Here is a tiny trained network, its code and every weight. The questions are about switching its units off for an input and a target symbol, where a switched-off unit gives its printed mean instead of its output.

import numpy as np


def w(rows, s, z=0):
    codes = np.array(rows[::2]) - 128.0
    scale = np.full(codes.shape[1], s)
    scale[-1] = z or s
    return codes * scale


def norm(h):
    return h / np.sqrt((h * h).mean(-1, keepdims=True) + 1e-5)


def f(y):
    return np.maximum(y, 0)


def softmax(a):
    e = np.exp(a - a.max(-1, keepdims=True))
    return e / e.sum(-1, keepdims=True)


def log_softmax(a):
    a = a - a.max(-1, keepdims=True)
    return a - np.log(np.exp(a).sum(-1, keepdims=True))


def net(x, mask):
    ids = ['βδεηθλμξπστφ'.index(c) for c in x.split()]
    T = len(ids)
    res = E[ids] + P[:T]
    u = 0
    for l in range(3):
        q, k, v = (norm(res) @ M[l].T for M in (Q, K, V))
        z = softmax(np.where(np.tri(T) > 0, q @ k.T / 3**0.5, -1e9)) @ v
        res = res + np.where(mask[u], z, O[l][:, -1]) @ O[l][:, :-1]
        u += 1
        y = f(norm(res) @ A[l][:, :-1].T + A[l][:, -1])
        res = res + np.where(mask[u : u + 8], y, B[l][:, -1]) @ B[l][:, :-1]
        u += 8
    return log_softmax(norm(res)[-1] @ U[:, :-1].T + U[:, -1])


Q, K, V, O, A, B = {}, {}, {}, {}, {}, {}
E = w([
[107,223,167,64,81,123,155,103,189,124,191,113],'β',
[187,121,61,159,149,125,156,206,126,172,140,90],'δ',
[135,119,161,189,191,117,216,167,88,139,93,76],'ε',
[168,186,179,111,63,176,97,100,102,183,98,137],'η',
[144,114,100,134,177,57,196,192,185,172,62,91],'θ',
[94,63,135,139,133,114,88,109,161,77,182,156],'λ',
[119,116,122,201,170,65,170,236,109,176,110,64],'μ',
[162,107,112,185,157,80,154,226,186,207,130,100],'ξ',
[183,172,73,181,199,65,168,163,179,181,108,146],'π',
[99,160,163,29,118,169,80,144,189,158,164,129],'σ',
[163,85,118,139,149,160,210,201,134,112,104,101],'τ',
[115,128,192,107,131,79,124,144,125,83,252,123],'φ',
],0.012)
P = w([
[180,108,151,148,221,117,187,255,213,192,104,49],'0',
[132,102,100,124,162,145,231,200,108,182,127,181],'1',
[170,110,176,154,180,110,144,182,208,182,111,58],'2',
[87,87,99,113,132,120,178,170,129,154,140,168],'3',
[162,118,191,145,151,109,126,158,192,155,126,67],'4',
[82,112,80,95,114,111,146,137,125,138,149,153],'5',
[161,122,191,135,127,118,92,131,193,135,129,71],'6',
[73,129,93,89,74,101,113,117,126,107,155,157],'7',
[153,146,183,128,108,111,64,101,153,116,137,69],'8',
[58,164,103,88,51,110,65,70,123,65,170,154],'9',
[146,193,177,140,137,120,47,87,139,117,121,73],'10',
],0.0094)
Q[0] = w([
[139,60,129,180,122,153,127,134,134,77,140,151],'0.h1',
[120,102,132,182,111,3,205,191,170,70,190,50],'0.h1',
[132,186,189,60,67,184,102,64,122,182,62,122],'0.h1',
],0.033)
K[0] = w([
[156,98,92,239,144,126,123,211,102,187,243,136],'0.h1',
[201,25,223,175,250,106,129,147,198,122,37,36],'0.h1',
[116,201,149,67,46,242,52,37,74,111,104,174],'0.h1',
],0.023)
V[0] = w([
[83,140,169,142,205,145,147,80,175,251,163,93],'0.h1',
[166,143,126,154,100,159,52,203,116,101,170,120],'0.h1',
[45,157,140,160,154,131,109,94,91,116,196,126],'0.h1',
],0.0026)
O[0] = w([
[43,41,140,155,183,154,119,177,204,255,170,89,254],'0.h1',
[170,103,115,206,30,150,193,45,73,173,188,49,114],'0.h1',
[115,233,198,169,102,203,143,164,106,239,48,36,21],'0.h1',
],0.00079,0.0036)
A[0] = w([
[94,45,83,145,135,154,99,78,45,128,108,204,45],'0.n1',
[135,53,29,146,80,228,170,132,7,104,106,164,40],'0.n2',
[69,57,86,137,160,184,201,74,48,31,80,180,3],'0.n3',
[137,68,96,111,125,213,123,117,97,106,75,211,77],'0.n4',
[145,116,103,151,116,179,136,62,39,145,89,188,27],'0.n5',
[106,105,89,100,96,178,104,113,71,108,107,164,2],'0.n6',
[83,90,126,154,127,139,177,134,22,107,59,144,50],'0.n7',
[89,114,73,147,100,179,99,78,55,50,65,164,45],'0.n8',
],0.015,0.0025)
B[0] = w([
[95,81,180,148,145,46,10,163,79,101,110,120,191],'0.n1',
[79,57,75,174,157,156,151,118,177,163,125,113,250],'0.n2',
[202,185,174,143,87,138,152,230,146,54,80,221,236],'0.n3',
[54,107,193,106,174,79,110,147,142,171,130,93,190],'0.n4',
[174,171,73,82,43,240,64,175,127,116,56,81,163],'0.n5',
[115,114,88,90,133,101,66,124,94,164,116,77,176],'0.n6',
[97,142,119,138,164,129,151,175,125,141,102,90,248],'0.n7',
[119,135,179,110,60,158,93,129,176,84,141,121,165],'0.n8',
],0.012,0.0026)
Q[1] = w([
[249,15,208,211,178,63,51,118,124,95,72,31],'1.h1',
[251,178,193,130,88,156,70,102,106,206,30,20],'1.h1',
[73,91,23,158,126,166,167,167,120,136,94,248],'1.h1',
],0.022)
K[1] = w([
[105,94,150,96,51,123,21,4,123,64,171,149],'1.h1',
[118,182,177,104,58,180,58,112,84,91,166,131],'1.h1',
[142,39,100,133,125,72,221,142,129,187,63,156],'1.h1',
],0.022)
V[1] = w([
[83,180,158,53,134,163,121,110,143,193,158,122],'1.h1',
[125,102,142,98,154,153,8,160,118,169,51,157],'1.h1',
[133,100,156,85,211,92,100,133,107,76,173,193],'1.h1',
],0.014)
O[1] = w([
[126,177,25,115,241,210,176,242,137,145,112,68,162],'1.h1',
[110,141,59,161,46,254,112,89,172,153,109,107,251],'1.h1',
[104,130,99,141,170,149,106,75,161,120,211,52,117],'1.h1',
],0.0058,0.0023)
A[1] = w([
[130,149,97,123,154,86,156,69,168,145,87,169,59],'1.n1',
[62,95,62,138,100,92,109,137,106,129,143,137,103],'1.n2',
[95,166,64,120,107,136,219,89,86,93,189,180,144],'1.n3',
[74,84,101,54,128,174,121,101,103,173,157,183,84],'1.n4',
[110,32,79,216,164,150,106,3,158,145,117,92,3],'1.n5',
[185,122,118,153,119,119,90,160,104,175,186,181,84],'1.n6',
[149,126,85,167,154,110,164,71,132,99,153,83,78],'1.n7',
[185,61,160,111,119,186,167,140,76,77,200,147,81],'1.n8',
],0.02,0.0068)
B[1] = w([
[91,203,31,137,122,93,104,143,140,109,184,104,190],'1.n1',
[102,112,95,88,96,145,112,121,35,84,113,111,203],'1.n2',
[183,83,143,144,9,104,155,110,212,68,149,80,146],'1.n3',
[59,121,118,47,150,85,42,138,111,203,148,49,157],'1.n4',
[148,20,58,215,232,133,27,49,131,69,30,85,254],'1.n5',
[98,119,116,161,172,175,92,145,184,111,102,215,167],'1.n6',
[104,111,176,62,137,181,65,113,126,146,146,102,203],'1.n7',
[126,51,50,137,73,150,170,138,110,58,224,68,151],'1.n8',
],0.013,0.009)
Q[2] = w([
[166,68,193,80,95,105,146,131,70,142,71,56],'2.h1',
[129,149,58,96,80,68,235,99,105,191,151,114],'2.h1',
[120,126,203,174,29,112,190,86,122,58,251,159],'2.h1',
],0.031)
K[2] = w([
[98,94,167,87,115,187,190,132,61,144,120,61],'2.h1',
[134,154,83,69,116,34,204,168,117,143,188,90],'2.h1',
[115,94,170,91,216,107,114,116,103,9,254,121],'2.h1',
],0.03)
V[2] = w([
[193,162,121,152,162,130,143,105,112,88,102,105],'2.h1',
[142,111,122,139,249,168,224,91,125,179,148,168],'2.h1',
[163,61,89,72,111,97,125,190,128,132,95,122],'2.h1',
],0.014)
O[2] = w([
[162,54,57,151,174,156,106,87,119,152,120,209,107],'2.h1',
[48,116,85,81,5,100,40,63,57,114,76,154,94],'2.h1',
[121,105,230,111,63,252,114,78,178,61,193,87,254],'2.h1',
],0.0046,0.01)
A[2] = w([
[160,99,103,91,158,187,142,107,85,143,166,240,26],'2.n1',
[145,139,181,170,144,84,111,149,63,118,138,132,85],'2.n2',
[128,120,162,199,154,93,200,80,2,155,145,136,49],'2.n3',
[91,113,168,75,160,99,111,88,102,198,213,139,19],'2.n4',
[226,178,114,195,101,157,196,110,79,132,63,163,45],'2.n5',
[89,160,93,86,55,105,91,85,38,76,123,146,103],'2.n6',
[167,171,140,73,167,91,202,147,74,144,122,145,55],'2.n7',
[184,165,144,82,85,73,164,76,180,175,118,116,2],'2.n8',
],0.031,0.0068)
B[2] = w([
[159,127,123,113,136,191,157,33,55,190,188,168,138],'2.n1',
[117,164,123,121,126,158,96,139,61,74,140,132,166],'2.n2',
[170,125,114,215,45,41,131,154,64,236,80,80,147],'2.n3',
[76,119,185,78,180,37,88,140,121,182,202,111,202],'2.n4',
[251,183,218,142,176,120,124,106,176,84,158,136,177],'2.n5',
[150,114,162,93,12,145,11,108,123,149,94,148,252],'2.n6',
[157,104,129,34,103,105,148,105,120,110,60,167,177],'2.n7',
[25,205,173,165,106,137,191,9,136,103,107,96,150],'2.n8',
],0.026,0.012)
U = w([
[37,207,154,158,103,117,180,45,146,101,106,99,115],'β',
[138,59,81,187,199,117,72,56,137,95,81,100,139],'δ',
[248,191,210,163,167,120,128,123,179,136,123,128,114],'ε',
[131,189,84,90,138,239,128,193,139,174,118,32,109],'η',
[133,118,106,15,102,96,157,125,127,94,53,176,214],'θ',
[74,176,161,145,124,160,77,194,35,32,135,156,7],'λ',
[172,137,121,209,76,64,150,160,59,191,99,98,198],'μ',
[126,112,112,138,127,197,154,81,87,190,181,224,205],'ξ',
[121,206,2,164,127,67,98,139,175,108,165,193,91],'π',
[78,119,184,78,181,54,98,148,121,185,203,104,147],'σ',
[69,73,201,188,131,138,148,196,204,174,79,210,50],'τ',
[151,42,121,137,51,135,182,144,142,75,221,94,104],'φ',
],0.0066,0.0019)

Each question gives the input, a string of symbols that net reads in full, and the target symbol t.
The units are the heads (3 rows each of Q, K, V and O) and the neurons (one row each of A and B). Each row of codes is followed by its name. A weight is (code - 128) times the scale printed after its matrix; where a second scale follows, it is the last column's (O, A, B and U).
mask holds one flag per unit, layer by layer, with each layer's heads first. A switched-off unit (its flag False) gives its mean, the last column of its rows in O or B, instead of its output. The means were averaged over made-up inputs and are rounded, as every weight is.
A unit's drop is (log p(t) with every unit on - log p(t) with that unit switched off) / (log p(t) with every unit on - log p(t) with every unit switched off).
The circuit of an input: a set's keep is (log p(t) with only the set's units on - log p(t) with every unit switched off) / (log p(t) with every unit on - log p(t) with every unit switched off). Starting from the 12 units with the biggest drops (on a tie, the unit counted first), units are removed one at a time, each time the one whose removal leaves the highest keep (on an exact tie, the one counted first), for as long as the keep stays at least 0.8.
units of the circuit, in order: the units of the circuit, biggest drop first
unit that matters most: the unit with the biggest drop
top k neurons: the k neurons with the biggest drops, biggest first
top k neurons in layer l: the k neurons of layer l with the biggest drops, biggest first
input θ μ θ φ σ ξ π, target η: top 2 neurons in layer 0	[0.n3 0.n5]
input μ θ δ τ, target τ: unit that matters most	0.n2
input θ θ τ λ θ η φ, target σ: units of the circuit, in order	[2.n4 1.n5]
input π θ ξ, target τ: top 3 neurons in layer 2	[2.n6 2.n5 2.n4]
input τ λ τ λ θ, target δ: units of the circuit, in order	[1.h1 1.n5]
input θ θ σ μ θ θ η θ β δ, target δ: units of the circuit, in order	[0.n2 1.n5]
input θ η ξ λ θ, target δ: top 2 neurons	[0.n1 1.n5]
input μ θ δ τ θ μ θ θ φ λ, target λ: units of the circuit, in order	[1.n5 2.h1 0.n1 2.n2]
input λ λ η π μ, target ε: top 3 neurons in layer 0	[0.n2 0.n7 0.n3]
input θ σ ξ η π λ, target λ: top 2 neurons	[0.n3 0.n1]
input φ λ θ ξ θ μ φ π λ μ δ, target δ: units of the circuit, in order	[1.n5 1.h1]
input τ β θ, target θ: units of the circuit, in order	[1.h1 1.n5 2.n7]
input θ τ ξ σ λ μ π, target δ: units of the circuit, in order	[1.n5 1.h1]
input φ λ μ, target δ: units of the circuit, in order	[1.h1 1.n5]
input ξ δ θ θ θ θ η ξ π, target ε: unit that matters most	1.h1
input λ λ λ λ θ μ, target μ: top 3 neurons	[2.n3 0.n7 1.n7]
input τ μ π ε σ σ, target σ: units of the circuit, in order	[1.n4 2.n4]
input δ τ μ τ η ξ, target ξ: top 3 neurons in layer 0	[0.n2 0.n7 0.n4]
input η π ε ξ ξ, target ε: top 3 neurons	[1.n7 2.n5 1.n4]
input θ θ ξ ξ θ μ θ, target β: top 3 neurons	[1.n5 2.n8 1.n1]
input σ π η θ φ θ τ, target σ: top neuron in layer 0	[0.n1]
input σ λ τ φ φ β β τ θ, target θ: top 2 neurons	[1.n5 2.n7]
input σ π θ θ ε ε ε θ θ μ, target μ: top 2 neurons	[2.n3 1.n1]
input θ ξ σ β, target β: top 2 neurons	[1.n3 2.n8]
input φ λ μ λ φ η ξ, target ε: top 2 neurons	[0.n5 2.n5]
input σ σ θ ε ξ φ, target φ: top 2 neurons in layer 1	[1.n3 1.n8]
input π ξ β λ β, target θ: top neuron in layer 2	[2.n7]
input ξ μ λ δ ξ β ξ, target θ: top 2 neurons	[1.n5 2.n7]
input ξ τ θ ξ δ μ β, target θ: top 2 neurons	[1.n5 2.n7]
